Each row has two labels, one from each of two sets.
[ 0.09  0.66 -0.13  0.77 -0.31 -0.14 -0.35 -0.08 -0.05 -0.31 -0.07  0.27
  0.37  0.17 -0.24  1.23  0.68  0.04 -0.18  2.33 -0.31  0.59  2.45 -0.02
 -0.38 -0.08 -0.01  0.02  0.20  0.59] => X/<19>
[-1.85  1.99 -1.02 -0.32 -1.36 -0.35 -0.17  1.24 -0.63  0.51 -0.50  1.56
  0.62 -0.11 -1.36  0.64  0.11  0.70  0.23 -6.27 -0.23  0.11  1.18 -0.54
  1.38 -0.24 -3.49 -1.28  0.43  2.52] => R/<16>
[-0.43  3.34 -1.28 -0.15 -0.58  0.04 -0.29  0.47  0.06 -0.54 -0.12 -1.23
  0.29 -0.27 -0.21  3.22  0.38 -0.57 -0.12  0.26 -1.22  0.38  3.98  0.01
 -0.23 -0.75 -0.40  0.34  0.19  2.59] => X/<19>
[ 0.78  0.27  0.18  0.58  0.21  0.02 -0.62 -0.25 -0.27 -0.01 -0.19  0.74
  0.26  0.43 -0.73  1.04  0.15 -0.11  0.05 -2.54 -0.54 -0.18  0.53 -0.62
 -0.25 -0.29 -0.96 -0.06  0.16  0.28] => R/<19>
[-0.05 -1.29  1.12  1.28  0.55  0.03 -0.44 -1.40  0.70 -0.22  0.30  2.50
 -0.60 -0.25 -0.65 -0.93  0.67 -0.52  1.58  0.29 -1.55 -0.43 -1.99 -0.54
 -0.36  0.09  2.47  0.32 -0.11 -2.57] => X/<20>
[-1.38  0.10 -1.05 -0.81 -0.85 -0.18 -0.74  0.29 -0.65  0.40 -0.61 -0.01
  0.81  1.34 -1.03  0.74 -0.23  0.15  0.03 -3.89  0.71  0.58  2.02 -0.58
  0.24 -0.08 -1.99 -1.46  0.60  2.70] => N/<16>
[ 0.24 -0.61  0.66  0.01  0.16  0.20 -0.94 -1.81 -0.36  0.53 -0.11  1.15
  0.61  0.60 -2.14  0.03  0.46  1.57 -1.20 -0.51 -0.57 -0.56  1.64 -0.61
 -0.67  0.55 -2.44 -0.27 -0.12 -1.88] => G/<13>
[-2.23 -1.05 -0.21 -1.58 -0.63 -0.65 -0.29  0.13  0.03 -0.19 -0.15  2.54
 -0.42 -0.30 -1.83  0.30 -0.39  0.48  0.46 -6.43 -0.90 -0.24 -1.10 -0.10
  0.78 -0.49 -1.59 -0.54  0.08  2.25] => R/<13>
[-1.00  0.45  0.04 -1.56 -0.14 -0.10 -0.21 -0.21 -0.12  0.20 -0.81 -0.96
 -0.33  1.59 -1.78  0.32 -1.50  0.30  0.11 -2.55  0.11  0.61 -1.42 -0.77
 -0.25 -0.34 -0.82 -0.86 -0.74 -0.95] => R/<18>
[-1.04 -0.90 -0.81 -1.88 -1.17 -0.16 -0.22  0.72 -0.65  0.10 -0.50 -0.46
  0.13  0.98 -0.61  2.05 -0.20 -0.45 -0.09 -5.01  0.17  0.12  1.41 -0.31
  0.00 -0.26 -2.00 -0.63  0.61  3.64] => N/<19>
[-1.73 -0.89 -1.28 -1.96 -0.47 -0.68 -0.17  0.33  0.94 -0.99  0.19 -1.32
 -0.53  0.34  0.27  1.52 -0.30 -0.66  0.34  3.19  0.42  0.73  2.18  0.66
 -0.37 -0.27  2.75 -0.30 -0.02  2.85] => R/<20>
[-1.03  0.18 -0.56 -0.97 -0.61  0.00 -0.50  0.15 -0.13  0.02 -0.17 -0.25
 -0.08  1.83 -0.98  0.19 -0.43 -0.67  0.39  2.80  0.99  0.35  1.71  0.13
 -0.19 -0.22 -0.74 -1.05 -0.09  2.07] => N/<18>
[-0.54 -1.19 -0.39 -0.30  0.31 -0.22  0.42  0.07  0.67 -0.37  0.15  2.94
 -0.46 -1.61  0.44 -0.54  0.51  0.13  0.56 -1.90 -0.66 -0.32 -1.22  0.85
  0.90  0.13  0.43  0.16  0.02  1.11] => N/<13>
[-0.58 -0.67 -0.28 -0.02  0.27 -0.43 -0.49 -0.64  0.96 -0.38  0.19  2.26
 -0.12  0.06 -0.31  0.29  0.62 -0.25  1.04  1.02 -0.51  0.60  0.30  0.30
 -0.16 -0.18  2.24 -0.28 -0.18  0.15] => R/<20>
[ 0.81  2.39 -1.15  2.74  1.10  0.11  0.31 -0.56  0.24 -0.16  0.50  1.95
  0.30  0.12  0.93 -0.14  1.04 -0.81 -0.03  7.72  0.98 -0.37  5.26  1.59
 -0.46  0.52 -1.23  0.65 -0.30  1.02] => X/<19>
[ 1.23 -0.82  0.04 -0.07  0.96  0.38 -0.18 -0.65  0.15 -0.21  0.59 -0.74
 -0.13  1.00 -0.02 -0.04  0.25 -0.65 -0.57  6.30  0.36 -0.65  1.12  0.48
 -1.19  0.67  0.96  0.69 -0.58 -0.67] => G/<20>
[-0.42  0.55 -0.65 -0.28 -0.88 -0.22 -0.24  0.50  0.23 -0.19 -0.42  0.58
  0.21 -0.26 -0.13  1.60  0.47 -0.25 -0.03 -2.56 -0.52 -0.07  1.24 -0.19
  0.05 -0.16 -0.45 -0.12  0.42  2.15] => N/<19>
[-1.23  2.24 -2.66 -0.64 -0.01 -0.32  0.63  1.18  0.22 -0.58  0.16 -0.19
  0.39  0.31  0.26  1.65 -0.12 -1.01 -0.22  5.71  0.42  0.49  4.90  1.05
  0.24  0.37 -2.28 -0.38 -0.05  4.57] => N/<19>
[ 0.20 -0.26 -0.46  0.61 -0.51  0.23 -0.27  0.04 -0.33 -0.39 -0.40  2.02
 -0.01  0.41 -0.02  1.30  0.58 -0.64  0.30 -1.58 -0.94 -0.67  1.94  0.20
 -0.05 -0.20 -2.31 -0.11  0.54  2.69] => R/<19>
[ 1.04  0.60 -0.40 -0.09  0.42 -0.04  0.16 -0.64 -0.63  0.14  0.08  0.23
  0.26  0.07 -0.57  1.01  0.30  0.27 -0.83 -0.23 -0.55 -0.46  1.79 -0.06
 -0.27 -0.50 -2.67  0.71  0.16 -0.13] => G/<19>
[-0.13 -1.30 -0.78 -3.43  0.08 -0.20  0.18  0.00  0.42 -0.81  0.51 -4.30
 -0.11 -0.05  0.77  2.30 -0.59 -0.81 -0.75  1.99  0.16  0.68  1.34  0.38
 -1.06 -0.14  2.76  0.43 -0.13  0.65] => G/<20>
[-2.01  2.14 -0.30  0.25 -0.86 -0.15 -0.77  1.08 -0.76  0.77 -0.65  0.60
  0.91  2.17 -1.75 -0.47 -1.01  0.40  0.66 -2.35  1.02  0.72  0.71 -0.94
  0.51 -0.30 -2.27 -2.21  0.14  1.20] => N/<13>
[-1.17  1.85 -0.37 -0.30 -0.30 -0.36 -0.18  0.02 -0.39  0.30 -0.25  0.98
  0.56  0.17 -1.50  1.09 -0.23  0.75 -0.24 -3.28 -0.85  0.30  1.48 -0.63
  0.31 -0.11 -1.57 -0.45  0.18  0.58] => X/<13>
[ 0.38  1.13 -0.25  0.10  0.45 -0.06 -0.07  0.10 -0.32  0.44 -0.08  0.08
  1.05 -0.79 -0.04  0.07  0.49  1.10 -0.86 -2.29 -0.31 -0.15  0.68 -0.31
  0.15  0.41 -0.47  0.17  0.19 -0.77] => G/<16>
[-1.57 -0.63 -0.51 -2.16  0.30 -0.39  0.55  0.09 -0.47  0.15  0.24  0.73
 -0.57  0.79 -1.42 -0.35 -1.26  0.01 -0.11 -0.82  0.37 -0.93 -0.39  0.40
  0.58 -0.27 -2.87 -0.75 -0.24  1.56] => N/<13>
[-1.74  2.31 -0.99 -1.79 -0.28 -0.25 -0.34 -0.25  0.15 -0.51  0.25 -1.23
 -0.07  1.99 -1.94  1.92 -1.02 -0.15  0.56  2.02 -0.02  0.74  2.47 -0.28
 -0.68 -0.55  0.03 -1.18 -0.15  0.97] => R/<18>
[-0.97  1.18 -1.02  0.13 -0.13 -0.43 -0.72 -0.66 -0.19  0.10 -0.18  1.70
  0.79  0.87 -1.28  1.33  0.78  0.58 -0.23  4.78 -0.17  0.57  4.57  0.05
 -0.43  0.21 -0.78 -0.64 -0.01  1.19] => X/<13>
[-0.95  1.35 -0.53 -1.76 -0.55 -0.28  0.02  0.39 -0.27  0.04 -0.10 -1.81
  0.50  0.28 -1.01  2.18 -0.68  0.34 -0.88 -2.55 -0.24  0.38  2.47 -0.56
 -0.29 -0.28 -1.18 -0.40  0.34  1.42] => X/<13>
[ 0.35 -0.45  0.03  0.19  0.67 -0.05 -1.02 -2.14 -0.44 -0.06  0.11  1.04
  0.48  1.77 -1.90 -0.02  0.38  0.89 -0.81  6.02  0.09 -0.19  3.32 -0.02
 -1.34  0.83 -1.06 -0.60 -0.32 -1.51] => G/<13>
[-1.03 -2.55 -0.50 -1.14 -0.08 -0.20 -0.60 -0.20  0.65 -0.34 -0.14  0.53
 -0.46  0.76  0.23  0.23  0.33 -0.55  0.45  0.49  0.49  0.61  0.05  0.34
 -0.34  0.05  2.47 -0.43 -0.06  1.37] => N/<20>
[ 0.55  1.03 -0.18  1.41 -0.34 -0.16 -0.26 -0.66 -0.23  0.06 -0.28  2.27
  0.50  0.53 -0.66  1.13  1.00 -0.34  0.37  0.54 -1.14 -0.32  2.62 -0.26
 -0.18 -0.10 -1.67 -0.06  0.13  1.14] => X/<19>
[-0.25 -0.88 -0.61  0.34 -0.39 -0.18 -0.42 -0.17  0.48 -0.43 -0.57  2.98
 -0.18 -0.57 -0.70  1.37  1.31 -0.19  0.10 -3.90 -1.17 -0.13  1.83 -0.04
  0.07  0.34 -1.14 -0.24  0.46  2.58] => N/<19>
[-0.92  3.16 -0.63  0.01 -0.11 -0.30 -0.17  0.45 -0.33  0.14 -0.22 -0.23
  0.89  0.94 -1.15  0.62 -0.39  0.67  0.21 -0.44  0.10  0.24  1.97 -0.54
  0.68 -0.15 -1.36 -0.91  0.09  0.05] => X/<16>
[-0.94 -4.09  0.48 -0.77 -0.91 -0.22 -1.13 -0.28 -0.10 -0.05 -0.65  2.93
 -0.42  0.52 -1.47  0.35  0.27  0.30  0.04 -7.72 -1.26 -0.50 -1.07 -0.64
  0.07 -0.05 -0.75 -0.73  0.45  1.62] => N/<19>
[-0.32  0.95 -1.67 -1.11 -0.86 -0.20  0.07  0.93 -0.03 -0.24 -0.26 -1.76
  0.41  0.26  0.52  2.39  0.24 -0.97 -0.44 -1.09  0.07  0.25  4.03  0.49
 -0.11 -0.08 -1.19 -0.30  0.23  4.24] => R/<19>
[-0.40  0.11 -0.06  0.75 -0.69 -0.21 -0.60 -0.13 -0.08 -0.41 -0.48  1.56
  0.27 -0.03 -0.85  1.27  0.92 -0.38  0.56 -2.38 -1.15 -0.10  1.26 -0.41
 -0.11 -0.28 -0.66  0.00  0.31  1.41] => R/<19>
[-1.68  1.51 -1.14 -0.60 -0.48 -0.16  0.13  1.49 -0.04  0.33 -0.57  1.57
  0.61  0.19 -0.43 -0.20 -0.49  0.04  0.56 -3.83  0.32  0.21  0.67 -0.09
  1.10 -0.34 -2.63 -1.43  0.22  2.98] => N/<16>
[-1.47  0.71 -1.46 -1.37  0.06 -0.29  0.34  1.07  0.21 -0.27  0.25  1.41
  0.24  0.02 -0.17 -0.15 -0.52 -0.29  0.63 -2.96  0.20  0.32  0.06  0.41
  0.92 -0.17 -1.28 -1.04  0.03  2.20] => N/<16>
